[ 12 -27 -58  12  -3   9  -6  25  -2   4 -16 -24   7 -30  23  11 -23   5
 -31  -6  21  -1  18  22   4  26  -5   2  30  -2   5  14 -25  86  28] -> k_253
[ 36 -11 -47  74  36 -30 -63   2  28   7   1  44 -39  -6   2 -11  -7  10
 -67 -32 -59 -22  -2 -24 -33   9  -3  12  44  -9 -12 -41   0  22  31] -> k_253
[-19 -13 -41  30 -14  31   2  17   1   5 -29 -19  18 -26  20   5 -21   9
 -23   3  16 -11   6  25   2  -9  -3  10  28 -10  -2  11 -17  80  13] -> k_614
[ 18  75  -2 -16  35 -23  -1  52  25  16  38  90 -26  -1 -44  39  17 -23
 -36 -84 -14   3 -15 -52   6  38 -31 -60  -9  47  31 -12  13  23  18] -> k_253
[ 30  66 -68  31  49 -69 -29   9   8 -10 -38  74   4  -8 -24  29  -8 -14
 -54  -1 -57 -38   8 -29   6  10  44 -35  30  19  22  -3  -9  35  -5] -> k_614
[ 38  -2 -68 -29  34   4 -34  12  -9 -45 -20  21   2  45  49 -64 -14  56
 -35 -12 -34 -33  19 -14 -48 -13  45  -6  28  -5 -51   4  29   1  52] -> k_418
[ -1 -27 -55  18 -12  25  19  30  -3  -9 -19 -48  12 -38   7   0 -28  19
 -17 -11  23 -10   7  24  10  17   2  -5  25 -10 -11   1 -35  69  24] -> k_576
[-19  33  13  -2  26  -5   1 -28   1 -23  -5  -2  -6 -19   6  29 -26  25
 -33  13  -8 -10  -2   7  -7 -11  -1 -12  -4  -2 -28   8 -18 -38  -5] -> k_623
[ -5  -2 -29  27 -38  22 -65 -62 -19  27 -21 -24  11 -16   6  -1   2   6
  57  29  -1  -7 -10  35 -10  17  33  44 -11 -16 -38 -15  23  10  19] -> k_623
[-40 -53  24 -12 -20  43 -11  35  16  27  20  23 -36   1  12  -6  12  -9
 -19 -27  11  -9   0  -5  26 -14 -10  28  32 -44   0 -23 -23  -3 -21] -> k_115
[ 16  24  30  31  41 -15 -46  20  20 -53  63  11  -8  27  -2  -6  20  44
 -27 -13 -30 -43 -45  -1 -32 -37 -21 -55  35 -21 -43 -53   8 -89  12] -> k_576
[-16 -20 -28  19  -1  38 -30 -39   5  -2 -11  -1   0  20 -15  -6   1  28
  32  13   7  -7 -28  18  -8  -1  51  33   6 -16  16  -8  13  -4  11] -> k_576
[ -4 -41   1 -35   4  -7  -1  39   3   3  21 -11  -3  32 -18 -18 -12   8
 -10 -26 -20  -3 -10  -2 -19   8 -10 -25   7  -5   6  -2  32 -23 -14] -> k_418
[-13  32  22  16  32  -4  12 -38   8   0 -10  -9 -12 -27 -18  17 -39  46
 -27   4  -6 -13 -11 -15 -21 -24 -29 -10 -36  15 -33  -6  -8 -32   4] -> k_829
[  8 -29 -47  16 -23  41 -10  31  -5   6 -10 -26   5 -24  31  23 -23  -8
 -23 -11  21 -17   5  35   8   3  14  -4  26 -12  -5  12 -38  94  21] -> k_852
[-80  10   1  59  52 -27 -79  -6  19  67 -16  75 -47  -7 -57  53 -13  -4
 -34 -30 -62  15  51  -3 -76 -28 -16  20  41 -25 -65   6   7 -30  -5] -> k_576
[ -2 -26 -46  18 -10  15  16  34  -6 -12 -13 -27   9 -35   9   1 -23   9
 -18  -8  25  -5   5  19   6   7   1 -10  35  -9  -9   4 -32  72  25] -> k_576
[ 35  62  18   0  16  26  15  14  10 -42 -19 114   4  20  14 -36 -18  -5
   0  11  50  34  29 -13   0 -23 -29  45  95 -57 -37 -17  -5 -31  -7] -> k_297
[-22 -16 -53   7 -22  23   1  14  -5   4 -11 -27  -2 -47  18  18 -33  -1
 -16  -4  19 -16  -4  27  16  19   7  -1  27  -6  -2   7 -29  80  18] -> k_623
[ -2 -21 -32  28 -16  30   5  16   1  20 -17 -22 -12 -40  17  13 -33  17
 -13   1  30   1   6  14  -1  -3 -16   3  16  -7 -13   4 -26  76  21] -> k_829
[-20  12   2   8  41  -9   6 -50  13 -34   0 -19   4  -9   5  22 -33  44
 -61   4 -20 -24   8  -9 -14 -18   7 -23 -27  -1 -24  13 -10 -54  -4] -> k_418
[  3  47  89   0   6 -24 -31 -11  25  10  19 104   1  28 -41 -18   4 -54
   9 -37 -23  27   9 -23 -23 -57 -44  19  70 -18  22  13  17 -66 -25] -> k_623
[  2  -6 -59  16 -14  16  -2  31   1  -3  -9 -17  -1 -41  10   4 -28   4
 -28   8  16 -20  18  14  -6   5 -11  -9  32  -6 -10   5 -17  82  25] -> k_126
[ -7  -6  22  -5 -24  93 -23 -51   4  16 -19  -1  10  37  -4 -20  36  27
  56  -5  12 -21 -11  27  21  -8  47  75 -14 -21  12 -19  43 -31 -10] -> k_614
[ 67  34  -5 -19 -18 -12 -15  60  11 -20   8 113 -14  36  26 -26 -14   0
 -34   4  13  10  62 -37 -17  11 -26  20  35 -43 -24 -40 -23  10 -19] -> k_126
[-86  27 -24  55  36 -26 -74   7  17  43   4  83 -63  -6  -9  43  17 -26
 -17   2 -52 -12  36  12 -52 -61 -27 -12  37 -55 -85 -14  44  -7  25] -> k_614
[ 14 -15 -43  14  -4  14  -4  27   2   9 -13  -5  -3 -29   9   3 -23   1
 -18 -18  20  -1  24  23   5  22 -11   8  33  -9   0   4 -15  82  31] -> k_253
[  5   5 -52   6 -10  23   1  37  -3  -2 -13 -21   1 -39   4  -2 -27  16
 -26   4  12 -20  19  18  -1  11  -7  -9  35  -7 -18   2 -21  72  24] -> k_126
[-16 -12 -33 -12  27  17 -33 -15   9 -10  -6 -25  20  32   9 -25  19 -14
  42  24  -1  13 -16  12   1  15  29  31  13  -4  -9  10   1 -28   4] -> k_297
[  9 -23 -42  23 -27  43  -1  26  -2  14 -15 -26   3 -33  25  19 -32  -2
 -23 -15  20 -10   7  31   6   9  -1   5  20 -17 -13   4 -38  90  20] -> k_852
[-33 -45  16 -23 -20  42 -13  35   9  30   9  22 -33  -4  12   1  21  -7
 -32 -17   4 -12  -9  -2  31  -9  10  13  36 -41  19 -13 -34  -8 -27] -> k_115
[  6 -32 -47  19 -13  46   8  37   1   6  -7 -27  -5 -35  33  19 -29  -9
 -15 -20  19 -15   5  33  14  14   0   2  26 -11   1   4 -35  96  23] -> k_852
[-25 -10  27   4  35   5  11 -25  11 -27   5 -23 -10 -11   8  27 -23  40
 -65  -5 -12 -30  14   0  -1  -6   7 -21 -24  -2 -33   2 -23 -60 -16] -> k_418
[-25 -25  24 -28 -14  33  -8  44   5  20  13  27 -37  10  -4  -5  14  -9
 -24   2   1  -1  12  10   6  -8  -1  14  35 -33  -5 -14 -21 -20 -25] -> k_126
[ 22 -43   0 -17   6 -24 -27  38   8   5  29 -28 -10  30 -25 -24  20 -22
  -6 -25 -32 -16  -7 -12 -14   0 -18  -1   9  -8 -20 -28  35 -39 -26] -> k_297
[-24   9  24  19  39   4   6 -37  23 -28   2 -27   1 -14   4   9 -31  43
 -33  -4  -6 -24  -2 -16  -2 -20 -21   5 -30  -2 -30  -3 -18 -44   1] -> k_115
[-50 -12 -58   6 -21  54 -42 -28   8  21  14  -4  -6  -3  -7   7  14  26
  12  -1  10 -25 -67   3  20 -10  29  11  15 -32   3 -22  29  14  22] -> k_115
[-18 -49   9 -18 -11  34  -6  29   3  44   5  28 -46   4   3   3  12   1
 -22 -11   0   5  -7   0  15 -15  -4  27  44 -40   6 -22 -10 -12 -29] -> k_829
[ -3 -14 -16   2   1  39 -59 -26 -14   9  -9  22   5  12 -12 -11  11  23
  42   4  -9 -40 -12  32  12  24  69  27  47 -18 -10 -25  24 -29  -2] -> k_418
[-74  42  45  12  13 -64  31 -21  -2 -22 -12  66   9 -10 -43  -7 -72 -17
 -52  -5  18  34  -9 -41 -21 -38 -42 -29 -25  23 -99   9 -30 -10  23] -> k_418
[ 24 -32  -7 -26   1 -30   2  49   2   0   7  -2   4  37 -42 -19   6  -4
  -7 -34 -23   2 -12 -15 -10   7  -6 -13  15  -4   2 -16  30 -24 -17] -> k_576
[-37  18  33  28  49  14  17 -37  33 -30  -7 -20   6   8  -5   3 -19  35
 -36  -8 -20 -21  -7  -5  -3 -34 -20  16 -28   1 -26  -7  -4 -55  -4] -> k_614
[ 25 -47  -9 -34   5 -20  -8  43  10  15  25  14 -17  40 -29 -21   2  -5
 -12 -40 -24   3 -17 -15 -10  19 -23   9  11  -2  30 -26  42   0 -12] -> k_253
[-20 -16 -19  11 -25  83 -38 -42  25  30 -14  -7   9  22  -7   8  14 -21
  66   1  15 -13 -15  47  34  -2  38  57  19 -51  25  -1  13 -14   5] -> k_852
[ 14 -23 -53  12 -10   5  -4  23  -6   8 -20 -22   8 -31  10  13 -27   3
 -23  -9  25   2  26  23   5  29  -6   4  20   0  -9  11 -19  91  28] -> k_253
[ -6 -15 -48   7 -21  21   5  18 -12   2 -17 -25  -2 -48  27   9 -32   1
 -13   0  18  -9   0  25   9  22   3   0  26  -2  -5   8 -29  82  21] -> k_623
[ 12 -12  25 -21   8 -22  -2  58   9   2  36  -7 -31  29 -29  -2   1 -23
  27 -26 -22   9 -10  13  -2  29  -6 -24  -3   1   7 -13  22  -7 -10] -> k_623
[-14 -13 -37  34  -6  33   3  17  -3   0 -25 -32  19 -29  23  10 -15  12
 -23   1  14 -10   4  28   4  -4   1   4  25  -2  -9  13 -14  80  18] -> k_614
[-15 -35 -14  -1 -18  54 -21 -35 -11  -4   5  -8  21  34  -2 -31  23  10
  45  29  17  29 -63  35  28   6  61  32  65 -41  16  -6  28 -27   3] -> k_418
[ 15 -25   3 -19   5 -14 -16  42   7   5  28 -20 -25  29 -14  -5   3  -7
   0 -24 -36   0 -25   6 -12  24   9 -21   1   5  19 -10  17  -7 -11] -> k_623
[ -5 -11 -76  21  13  22 -23 -32   4 -27  -9 -12  20  -9   8  18  10  11
  25  20   9 -50 -51  15  34  31  47 -23  26  -3   7 -12  44 -25  23] -> k_418
[-25 -69  20  -7 -26  28 -11  35   3  47  13  27 -58   7   5  16  12 -14
 -30  -9  10   4  -2   1  10 -23   4  20  29 -33   3 -15 -17  11 -30] -> k_829
[-43 -83  12 -28 -16  40 -14  23  -6  21  15   8 -24  13  24  -7  13   3
 -44 -12  -5  -6 -15   7   9  -2  26  13  37 -25  11  -8 -23 -21 -33] -> k_418
[ 18 -43  13 -28  -5  14 -11  44   6  13  23  -4 -21  38  -5  -6   1 -12
   2 -35 -22 -16 -13   7 -14  -7  -8   1  -6 -10   3 -17  23  -5 -12] -> k_852
[ -2 -26 -64  18  -8  23  12  31   0  -6 -22 -37  12 -31   4   4 -26  17
 -16 -10  19  -6   7  22   4  15   4  -5  35 -14   2   8 -25  72  23] -> k_576
[-20  22  16   9  32   7  14 -42  14 -39   0 -33  -2 -16  19  28 -27  31
 -38   6  -2 -11  -3   1  -4 -12  -5  -8 -31   9 -26  14 -20 -40   6] -> k_623
[ 20  13 -58  40  31 -31 -67   3  -2  -2 -14  47  27  18  17  16  38  -2
 -66 -21 -41  26 -43 -58 -42  12  33 -27  35  47  -5  16 -11   2  24] -> k_576
[-26  26  27  -7  36  11  24 -42  14 -35  -6 -10  -7 -13   6   9 -40  36
 -32  -3  -5 -18  -2  -2  -3 -20 -13  11 -16   1 -22   5 -17 -51  -2] -> k_623
[-13  17  -1  -7  42   2   6 -37  15 -19 -16 -10   8  -7  -4  10 -37  45
 -49  -7  -5 -15   9  -4 -11  -6 -16  12 -21  10 -16   6 -16 -28  10] -> k_253
[-40  25  15  18  46   8   9 -39  24 -21 -14 -19  10  -2  -8  14 -17  40
 -39   2 -26 -33 -10   0   2 -28 -16   8 -20  -5 -26 -11  -3 -63 -12] -> k_614
[-26  17   6  -3  46  -2  19 -15  10 -41   1 -28   7  -5  -4  16 -16  40
 -43  -8  -7 -17  -6  -7  -5 -18   3 -26 -23  14 -28   9 -33 -41  10] -> k_576
[  7 -31  31  -5  -5 -10   1  33   7   1  15 -12   6  35 -18  -3  18 -13
  -1 -23 -16  -9  -9  -2  -2 -12 -18  -3 -12   7  -2 -14  41 -12 -24] -> k_614
[-14   0 -41   1 -12  51 -43 -43  -8  26 -16 -26   0  -8  -9  17  21  19
  28   9 -12 -15 -43  34  17  26  60  22  23 -13  18  -3  27 -12   4] -> k_623
[ 31 -38  -2 -51  24 -28  -7  51  -6   5  16  -6  -6  45 -22 -22  12  -5
   2 -25 -27  11 -11   3  -6  29   0  -1  19  10  20  -7  32 -12 -10] -> k_253
[-21 -15  14   4  -2  12   4  15  36  -6  16  61  -3   9  10 -37  15 -42
 -43 -37  -6   8   8 -23  63 -10 -13  22  86 -68 -16 -36 -52 -52 -12] -> k_418
[-24 -24 -23  23   9  42 -29 -14  23 -11  -4  -7  10  24   6 -20   5  10
  32  -1  17  -6 -37   3  18   0  24  34  31 -19  -8  -7  16  -5  26] -> k_115
[ 22 -43  14 -24   3 -11 -15  50   9  14  28   7 -12  39 -15  -4  -9 -22
  -3 -35 -34  -9 -10   2 -24 -10 -21   0  13  -9  17 -12  21  -4 -26] -> k_852
